Below are the code and all the weights of a small trained network. Each question names an input and a target symbol and asks about switching units off, where a switched-off unit gives its printed mean instead of its output.

import numpy as np


def w(rows, s, z=0):
    codes = np.array(rows[::2]) - 128.0
    scale = np.full(codes.shape[1], s)
    scale[-1] = z or s
    return codes * scale


def norm(h):
    return h / np.sqrt((h * h).mean(-1, keepdims=True) + 1e-5)


def f(y):
    return np.maximum(y, 0)


def softmax(a):
    e = np.exp(a - a.max(-1, keepdims=True))
    return e / e.sum(-1, keepdims=True)


def log_softmax(a):
    a = a - a.max(-1, keepdims=True)
    return a - np.log(np.exp(a).sum(-1, keepdims=True))


def net(x, mask):
    ids = ['ΔΘΞΠΦΩαεζμσ'.index(c) for c in x.split()]
    T = len(ids)
    res = E[ids] + P[:T]
    u = 0
    for l in range(2):
        q, k, v = (norm(res) @ M[l].T for M in (Q, K, V))
        z = softmax(np.where(np.tri(T) > 0, q @ k.T / 3**0.5, -1e9)) @ v
        res = res + np.where(mask[u], z, O[l][:, -1]) @ O[l][:, :-1]
        u += 1
        y = f(norm(res) @ A[l][:, :-1].T + A[l][:, -1])
        res = res + np.where(mask[u : u + 8], y, B[l][:, -1]) @ B[l][:, :-1]
        u += 8
    return log_softmax(norm(res)[-1] @ U[:, :-1].T + U[:, -1])


Q, K, V, O, A, B = {}, {}, {}, {}, {}, {}
E = w([
[173,202,17,254],'Δ',
[113,91,52,181],'Θ',
[180,105,160,184],'Ξ',
[173,131,89,158],'Π',
[84,62,128,96],'Φ',
[67,118,34,203],'Ω',
[140,232,142,200],'α',
[141,63,126,134],'ε',
[56,96,187,76],'ζ',
[167,202,127,191],'μ',
[120,31,202,150],'σ',
],0.012)
P = w([
[132,255,137,57],'0',
[101,82,159,230],'1',
[132,115,80,87],'2',
[96,81,167,239],'3',
[125,113,74,80],'4',
[96,73,174,241],'5',
[124,112,74,78],'6',
[98,74,176,246],'7',
],0.0067)
Q[0] = w([
[100,132,3,117],'0.h0',
[53,98,45,138],'0.h0',
[197,97,117,93],'0.h0',
],0.007)
K[0] = w([
[82,99,78,144],'0.h0',
[65,54,138,118],'0.h0',
[189,2,144,14],'0.h0',
],0.0063)
V[0] = w([
[107,204,150,253],'0.h0',
[92,40,128,71],'0.h0',
[161,180,61,64],'0.h0',
],0.0042)
O[0] = w([
[209,66,108,253,252],'0.h0',
[130,186,126,214,79],'0.h0',
[17,133,107,72,62],'0.h0',
],0.0044,0.0019)
A[0] = w([
[238,153,96,195,100],'0.n0',
[150,68,243,2,222],'0.n1',
[228,216,111,152,97],'0.n2',
[213,79,99,41,184],'0.n3',
[191,131,135,151,178],'0.n4',
[193,48,152,171,182],'0.n5',
[133,185,85,35,4],'0.n6',
[209,140,116,63,136],'0.n7',
],0.0083,0.0037)
B[0] = w([
[113,90,150,106,236],'0.n0',
[238,159,102,167,198],'0.n1',
[129,92,181,120,199],'0.n2',
[127,1,118,86,163],'0.n3',
[115,112,98,83,195],'0.n4',
[167,216,157,136,254],'0.n5',
[122,189,132,54,135],'0.n6',
[161,30,156,66,145],'0.n7',
],0.0091,0.0069)
Q[1] = w([
[100,34,148,9],'1.h0',
[92,172,185,135],'1.h0',
[147,156,58,67],'1.h0',
],0.014)
K[1] = w([
[132,34,174,164],'1.h0',
[94,203,168,148],'1.h0',
[173,75,55,250],'1.h0',
],0.013)
V[1] = w([
[150,29,99,145],'1.h0',
[52,74,118,2],'1.h0',
[143,68,214,136],'1.h0',
],0.0093)
O[1] = w([
[128,229,159,2,219],'1.h0',
[45,65,169,71,44],'1.h0',
[54,224,167,246,249],'1.h0',
],0.0086,0.0016)
A[1] = w([
[85,112,56,181,119],'1.n0',
[131,251,111,117,197],'1.n1',
[94,84,96,178,86],'1.n2',
[123,175,21,74,50],'1.n3',
[48,142,183,106,114],'1.n4',
[167,153,180,90,2],'1.n5',
[97,42,208,193,72],'1.n6',
[193,112,47,58,70],'1.n7',
],0.013,0.0064)
B[1] = w([
[168,143,227,104,173],'1.n0',
[115,129,91,60,255],'1.n1',
[120,123,88,113,165],'1.n2',
[143,35,86,225,171],'1.n3',
[164,83,131,181,192],'1.n4',
[111,107,132,251,146],'1.n5',
[84,151,83,80,245],'1.n6',
[94,186,157,126,231],'1.n7',
],0.014,0.0059)
U = w([
[187,187,44,155,191],'Δ',
[33,208,108,165,94],'Θ',
[173,59,62,192,3],'Ξ',
[57,168,84,47,186],'Π',
[47,95,208,140,3],'Φ',
[160,136,199,199,174],'Ω',
[127,228,184,68,218],'α',
[163,44,156,59,104],'ε',
[250,152,151,115,117],'ζ',
[185,215,84,84,178],'μ',
[96,97,21,102,139],'σ',
],0.019,0.0035)

Each question gives the input, a string of symbols that net reads in full, and the target symbol t.
The units are the heads (3 rows each of Q, K, V and O) and the neurons (one row each of A and B). Each row of codes is followed by its name. A weight is (code - 128) times the scale printed after its matrix; where a second scale follows, it is the last column's (O, A, B and U).
mask holds one flag per unit, layer by layer, with each layer's heads first. A switched-off unit (its flag False) gives its mean, the last column of its rows in O or B, instead of its output. The means were averaged over made-up inputs and are rounded, as every weight is.
A unit's drop is (log p(t) with every unit on - log p(t) with that unit switched off) / (log p(t) with every unit on - log p(t) with every unit switched off).
The circuit of an input: a set's keep is (log p(t) with only the set's units on - log p(t) with every unit switched off) / (log p(t) with every unit on - log p(t) with every unit switched off). Starting from the 12 units with the biggest drops (on a tie, the unit counted first), units are removed one at a time, each time the one whose removal leaves the highest keep (on an exact tie, the one counted first), for as long as the keep stays at least 0.8.
circuit, biggest first: the units of the circuit, biggest drop first
k most important neurons: the k neurons with the biggest drops, biggest first
k most important neurons of layer l: the k neurons of layer l with the biggest drops, biggest first
input μ ζ μ Θ, target Θ: 3 most important neurons of layer 0 => 0.n2, 0.n1, 0.n5
input Φ Ω Θ Θ Θ ε σ, target ζ: circuit, biggest first => 0.n1
input Ω σ Φ Ξ, target ζ: circuit, biggest first => 1.h0, 0.n5, 0.n3
input α Δ Π Π Φ ε Ξ, target Ω: 4 most important neurons of layer 1 => 1.n5, 1.n6, 1.n4, 1.n1
input Ξ Δ μ ε μ μ Θ Θ, target α: circuit, biggest first => 1.n0, 1.n6
input μ Δ Ω ζ Φ ε, target Θ: 2 most important neurons of layer 0 => 0.n2, 0.n1
input Θ Δ σ α Δ μ, target ε: circuit, biggest first => 1.h0, 0.n1
input Ω α α, target Θ: 2 most important neurons of layer 0 => 0.n0, 0.n1
input μ μ Ξ, target Ω: 2 most important neurons => 1.n5, 0.n3
input Π ε Π α ε Ω, target Φ: 2 most important neurons => 0.n6, 1.n0
input α ζ ε α Ω μ μ ε, target Ω: circuit, biggest first => 1.h0, 0.n2
input ε Π μ Θ Φ Θ Θ μ, target Π: circuit, biggest first => 1.n6, 0.h0, 1.h0
input Ω Π Ω μ, target ζ: 3 most important neurons => 0.n5, 0.n4, 1.n1
input ζ Θ Π Φ, target Ξ: circuit, biggest first => 1.h0, 0.n1, 0.n0, 0.n3
input ζ σ μ μ ε, target α: 3 most important neurons => 0.n1, 0.n3, 1.n7
input Θ Φ ζ σ, target ε: circuit, biggest first => 1.h0, 0.h0, 0.n1
input μ Φ Δ ζ α ε Δ Φ, target Θ: circuit, biggest first => 1.h0
input ε μ μ Ω σ σ, target Π: 2 most important neurons of layer 1 => 1.n6, 1.n4
input Θ μ σ σ σ α, target ε: circuit, biggest first => 1.h0, 0.n1
input Φ α ζ ε Φ ζ ζ, target μ: circuit, biggest first => 0.n1
input Θ Δ ε Δ, target ε: 3 most important neurons of layer 0 => 0.n1, 0.n5, 0.n6
